Here is a tiny trained network, its code and every weight. The questions are about switching its units off for an input and a target symbol, where a switched-off unit gives its printed mean instead of its output.

import numpy as np


def w(rows, s, z=0):
    codes = np.array(rows[::2]) - 128.0
    scale = np.full(codes.shape[1], s)
    scale[-1] = z or s
    return codes * scale


def softmax(a):
    e = np.exp(a - a.max(-1, keepdims=True))
    return e / e.sum(-1, keepdims=True)


def log_softmax(a):
    a = a - a.max(-1, keepdims=True)
    return a - np.log(np.exp(a).sum(-1, keepdims=True))


def net(x, mask):
    ids = ['βδζθλξτω'.index(c) for c in x.split()]
    T = len(ids)
    res = E[ids] + P[:T]
    u = 0
    for l in range(3):
        r = res
        for j in range(3):
            rows = slice(2 * j, 2 * j + 2)
            q, k, v = (r @ M[l][rows].T for M in (Q, K, V))
            z = softmax(np.where(np.tri(T) > 0, q @ k.T / 2**0.5, -1e9)) @ v
            o = O[l][rows]
            res = res + np.where(mask[u + j], z, o[:, -1]) @ o[:, :-1]
        u += 3
    return log_softmax(res[-1] @ U[:, :-1].T + U[:, -1])


Q, K, V, O = {}, {}, {}, {}
E = w([
[172,24,70,226],'β',
[60,133,94,42],'δ',
[103,202,188,69],'ζ',
[253,145,148,171],'θ',
[70,134,98,155],'λ',
[195,115,60,27],'ξ',
[168,95,222,234],'τ',
[201,78,67,112],'ω',
],0.0062)
P = w([
[116,130,114,124],'0',
[106,226,196,174],'1',
[98,254,155,174],'2',
[205,184,47,199],'3',
[232,54,123,15],'4',
[243,88,169,12],'5',
],0.0082)
Q[0] = w([
[106,122,255,162],'0.h0',
[113,82,87,71],'0.h0',
[61,106,160,105],'0.h1',
[180,157,161,192],'0.h1',
[124,68,234,136],'0.h2',
[78,236,74,245],'0.h2',
],0.0073)
K[0] = w([
[128,35,76,25],'0.h0',
[92,138,150,218],'0.h0',
[206,62,109,116],'0.h1',
[60,188,128,97],'0.h1',
[138,140,254,187],'0.h2',
[14,181,66,49],'0.h2',
],0.0066)
V[0] = w([
[121,47,11,43],'0.h0',
[55,237,236,240],'0.h0',
[197,164,220,249],'0.h1',
[2,192,171,191],'0.h1',
[6,21,193,177],'0.h2',
[248,24,147,157],'0.h2',
],0.0063)
O[0] = w([
[105,36,87,140,9],'0.h0',
[106,239,160,128,252],'0.h0',
[164,217,124,122,243],'0.h1',
[35,187,134,160,168],'0.h1',
[114,178,41,254,4],'0.h2',
[233,107,100,113,145],'0.h2',
],0.008,0.0025)
Q[1] = w([
[190,180,98,2],'1.h0',
[47,195,101,212],'1.h0',
[118,26,3,161],'1.h1',
[102,144,87,97],'1.h1',
[162,15,139,88],'1.h2',
[190,98,199,128],'1.h2',
],0.0057)
K[1] = w([
[2,125,90,39],'1.h0',
[208,225,146,143],'1.h0',
[139,83,169,201],'1.h1',
[142,145,136,151],'1.h1',
[134,212,169,62],'1.h2',
[36,182,126,142],'1.h2',
],0.0066)
V[1] = w([
[177,177,249,23],'1.h0',
[55,102,55,62],'1.h0',
[114,58,55,152],'1.h1',
[105,114,115,2],'1.h1',
[82,217,200,77],'1.h2',
[178,44,52,53],'1.h2',
],0.0088)
O[1] = w([
[228,46,2,153,229],'1.h0',
[127,81,245,196,77],'1.h0',
[200,169,167,179,2],'1.h1',
[145,4,110,251,116],'1.h1',
[21,65,70,91,232],'1.h2',
[234,120,126,186,14],'1.h2',
],0.0071,0.0057)
Q[2] = w([
[72,254,60,186],'2.h0',
[82,5,72,75],'2.h0',
[171,93,155,67],'2.h1',
[97,26,183,55],'2.h1',
[194,125,70,117],'2.h2',
[107,197,118,203],'2.h2',
],0.008)
K[2] = w([
[180,116,233,254],'2.h0',
[120,86,177,24],'2.h0',
[88,180,62,119],'2.h1',
[71,236,102,131],'2.h1',
[52,122,126,143],'2.h2',
[161,50,226,134],'2.h2',
],0.008)
V[2] = w([
[185,189,106,76],'2.h0',
[18,196,149,96],'2.h0',
[32,164,188,165],'2.h1',
[140,2,119,182],'2.h1',
[110,90,31,48],'2.h2',
[98,50,184,219],'2.h2',
],0.0086)
O[2] = w([
[184,108,141,253,163],'2.h0',
[64,233,52,138,86],'2.h0',
[211,203,15,58,105],'2.h1',
[26,41,100,71,28],'2.h1',
[52,63,116,182,166],'2.h2',
[131,110,62,23,2],'2.h2',
],0.0072,0.0074)
U = w([
[137,188,110,63,195],'β',
[115,48,90,128,84],'δ',
[117,173,85,252,4],'ζ',
[64,109,212,205,166],'θ',
[150,83,37,1,156],'λ',
[240,158,118,158,149],'ξ',
[141,89,210,47,137],'τ',
[3,134,102,96,132],'ω',
],0.0044,0.0034)

Each question gives the input, a string of symbols that net reads in full, and the target symbol t.
The units are the heads (2 rows each of Q, K, V and O). Each row of codes is followed by its name. A weight is (code - 128) times the scale printed after its matrix; where a second scale follows, it is the last column's (O and U).
mask holds one flag per head, layer by layer. A switched-off head (its flag False) gives its mean, the last column of its rows in O, instead of its output. The means were averaged over made-up inputs and are rounded, as every weight is.
A unit's drop is (log p(t) with every unit on - log p(t) with that unit switched off) / (log p(t) with every unit on - log p(t) with every unit switched off).
The circuit of an input: a set's keep is (log p(t) with only the set's units on - log p(t) with every unit switched off) / (log p(t) with every unit on - log p(t) with every unit switched off). Starting from all 9 units, units are removed one at a time, each time the one whose removal leaves the highest keep (on an exact tie, the one counted first), for as long as the keep stays at least 0.8.
circuit, biggest first: the units of the circuit, biggest drop first
most important unit: the unit with the biggest drop
which heads matter: for each layer, one digit per head in row order, 1 if its drop is at least 0.15 and else 0, layers parted by /
drop of u: that unit's drop, to one decimal
input ζ δ ξ λ ω, target λ: circuit, biggest first -> (2.h1, 0.h2, 1.h2, 0.h1)
input ξ τ τ, target τ: most important unit -> 1.h2
input β δ β λ τ β, target ξ: circuit, biggest first -> (2.h1, 0.h2, 1.h1, 1.h0)
input β ζ ζ θ λ, target ω: circuit, biggest first -> (1.h2, 2.h0, 0.h2)
input ζ δ θ, target ω: circuit, biggest first -> (1.h2, 2.h0, 0.h2)
input ζ λ δ, target ω: circuit, biggest first -> (2.h0, 1.h2)
input θ θ λ λ ζ, target θ: circuit, biggest first -> (1.h0, 2.h2, 2.h1)
input δ β β, target λ: which heads matter -> 110 / 110 / 011
input ω ξ ξ, target τ: which heads matter -> 110 / 111 / 111
input τ δ τ τ, target ζ: which heads matter -> 001 / 110 / 111
input β ω δ, target ξ: which heads matter -> 101 / 111 / 001
input ζ λ θ ω, target ω: which heads matter -> 000 / 001 / 101
input β ζ θ, target ξ: which heads matter -> 101 / 101 / 000
input ζ θ θ δ, target ω: most important unit -> 1.h2
input β δ β τ, target ξ: which heads matter -> 101 / 111 / 101
input ω ζ θ θ, target τ: which heads matter -> 110 / 011 / 111
input θ λ ω ζ, target θ: drop of 1.h0 -> 0.4
input λ β θ ω, target β: drop of 0.h1 -> 0.2
input δ β δ, target λ: drop of 1.h0 -> 0.7
input ζ β δ δ θ ζ, target λ: drop of 0.h0 -> 0.1
input β ζ λ λ τ τ, target β: most important unit -> 0.h2
